Below are the code and all the weights of a small trained network. Each question names an input and a class and asks about switching units off, where a switched-off unit gives its printed mean instead of its output.

import numpy as np


def w(rows, s, z=0):
    codes = np.array(rows[::2]) - 128.0
    scale = np.full(codes.shape[1], s)
    scale[-1] = z or s
    return codes * scale


def norm(h):
    return h / np.sqrt((h * h).mean(-1, keepdims=True) + 1e-5)


def f(y):
    return np.maximum(y, 0)


def log_softmax(a):
    a = a - a.max(-1, keepdims=True)
    return a - np.log(np.exp(a).sum(-1, keepdims=True))


def net(x, mask):
    res = np.array(x, float).reshape(1, 4) / 4 @ E
    u = 0
    for l in range(2):
        y = f(norm(res) @ A[l][:, :-1].T + A[l][:, -1])
        res = res + np.where(mask[u : u + 9], y, B[l][:, -1]) @ B[l][:, :-1]
        u += 9
    return log_softmax(norm(res)[-1] @ U[:, :-1].T + U[:, -1])


A, B = {}, {}
E = w([
[221,105,141],'x0',
[195,31,19],'x1',
[2,148,90],'x2',
[128,39,183],'x3',
],0.0059)
A[0] = w([
[158,140,254,157],'L0N0',
[132,11,95,95],'L0N1',
[107,36,2,112],'L0N2',
[32,204,100,122],'L0N3',
[85,66,133,85],'L0N4',
[57,35,34,105],'L0N5',
[183,80,110,54],'L0N6',
[188,145,115,76],'L0N7',
[136,116,112,1],'L0N8',
],0.0088,0.0043)
B[0] = w([
[160,50,231,224],'L0N0',
[149,151,155,206],'L0N1',
[234,54,254,254],'L0N2',
[197,205,93,247],'L0N3',
[103,174,124,157],'L0N4',
[143,163,210,233],'L0N5',
[106,204,106,168],'L0N6',
[51,146,113,154],'L0N7',
[75,194,69,128],'L0N8',
],0.0078,0.005)
A[1] = w([
[119,113,108,3],'L1N0',
[170,41,74,127],'L1N1',
[64,91,105,3],'L1N2',
[165,149,198,139],'L1N3',
[161,81,44,95],'L1N4',
[53,60,139,20],'L1N5',
[133,89,71,3],'L1N6',
[49,33,30,125],'L1N7',
[172,166,11,116],'L1N8',
],0.011,0.0076)
B[1] = w([
[203,225,217,128],'L1N0',
[128,172,68,161],'L1N1',
[196,22,226,128],'L1N2',
[142,56,157,255],'L1N3',
[179,196,122,135],'L1N4',
[187,34,188,128],'L1N5',
[179,7,182,128],'L1N6',
[186,139,190,128],'L1N7',
[193,158,161,162],'L1N8',
],0.011,0.0076)
U = w([
[129,101,217,1],'0',
[89,255,4,255],'1',
],0.0096,0.00091)

Each question gives the input, the list of numbers given to net, and the class t.
The units are the neurons (one row each of A and B). Each row of codes is followed by its name. A weight is (code - 128) times the scale printed after its matrix; where a second scale follows, it is the last column's (A, B and U).
mask holds one flag per neuron, layer by layer. A switched-off neuron (its flag False) gives its mean, the last column of its row in B, instead of its output. The means were averaged over made-up inputs and are rounded, as every weight is.
A unit's drop is (log p(t) with every unit on - log p(t) with that unit switched off) / (log p(t) with every unit on - log p(t) with every unit switched off).
The circuit of an input: a set's keep is (log p(t) with only the set's units on - log p(t) with every unit switched off) / (log p(t) with every unit on - log p(t) with every unit switched off). Starting from the 12 units with the biggest drops (on a tie, the unit counted first), units are removed one at a time, each time the one whose removal leaves the highest keep (on an exact tie, the one counted first), for as long as the keep stays at least 0.8.
units of the circuit, in order: the units of the circuit, biggest drop first
k most important neurons: the k neurons with the biggest drops, biggest first
top k neurons in layer l: the k neurons of layer l with the biggest drops, biggest first
drop of u: that unit's drop, to one decimal
input [-2,-1,-3,-4], class 1: 4 most important neurons -> L0N2; L0N5; L0N0; L1N3
input [-1,-4,6,3], class 1: 2 most important neurons -> L0N2; L1N3
input [-1,-1,2,-2], class 1: units of the circuit, in order -> L0N2; L0N0
input [-6,-2,-1,-1], class 1: most important neuron -> L0N2
input [-2,-1,6,3], class 1: units of the circuit, in order -> L0N2; L0N0; L1N3
input [4,-8,4,-6], class 1: top 4 neurons in layer 0 -> L0N2; L0N3; L0N5; L0N1
input [-4,-2,4,6], class 1: top 3 neurons in layer 0 -> L0N2; L0N0; L0N4
input [3,8,7,-8], class 0: drop of L0N6 -> 0.0
input [0,7,6,-7], class 0: drop of L0N5 -> 0.8
input [-1,-4,6,-4], class 1: drop of L0N2 -> 0.1
input [-2,-3,5,-3], class 1: drop of L0N6 -> 0.0
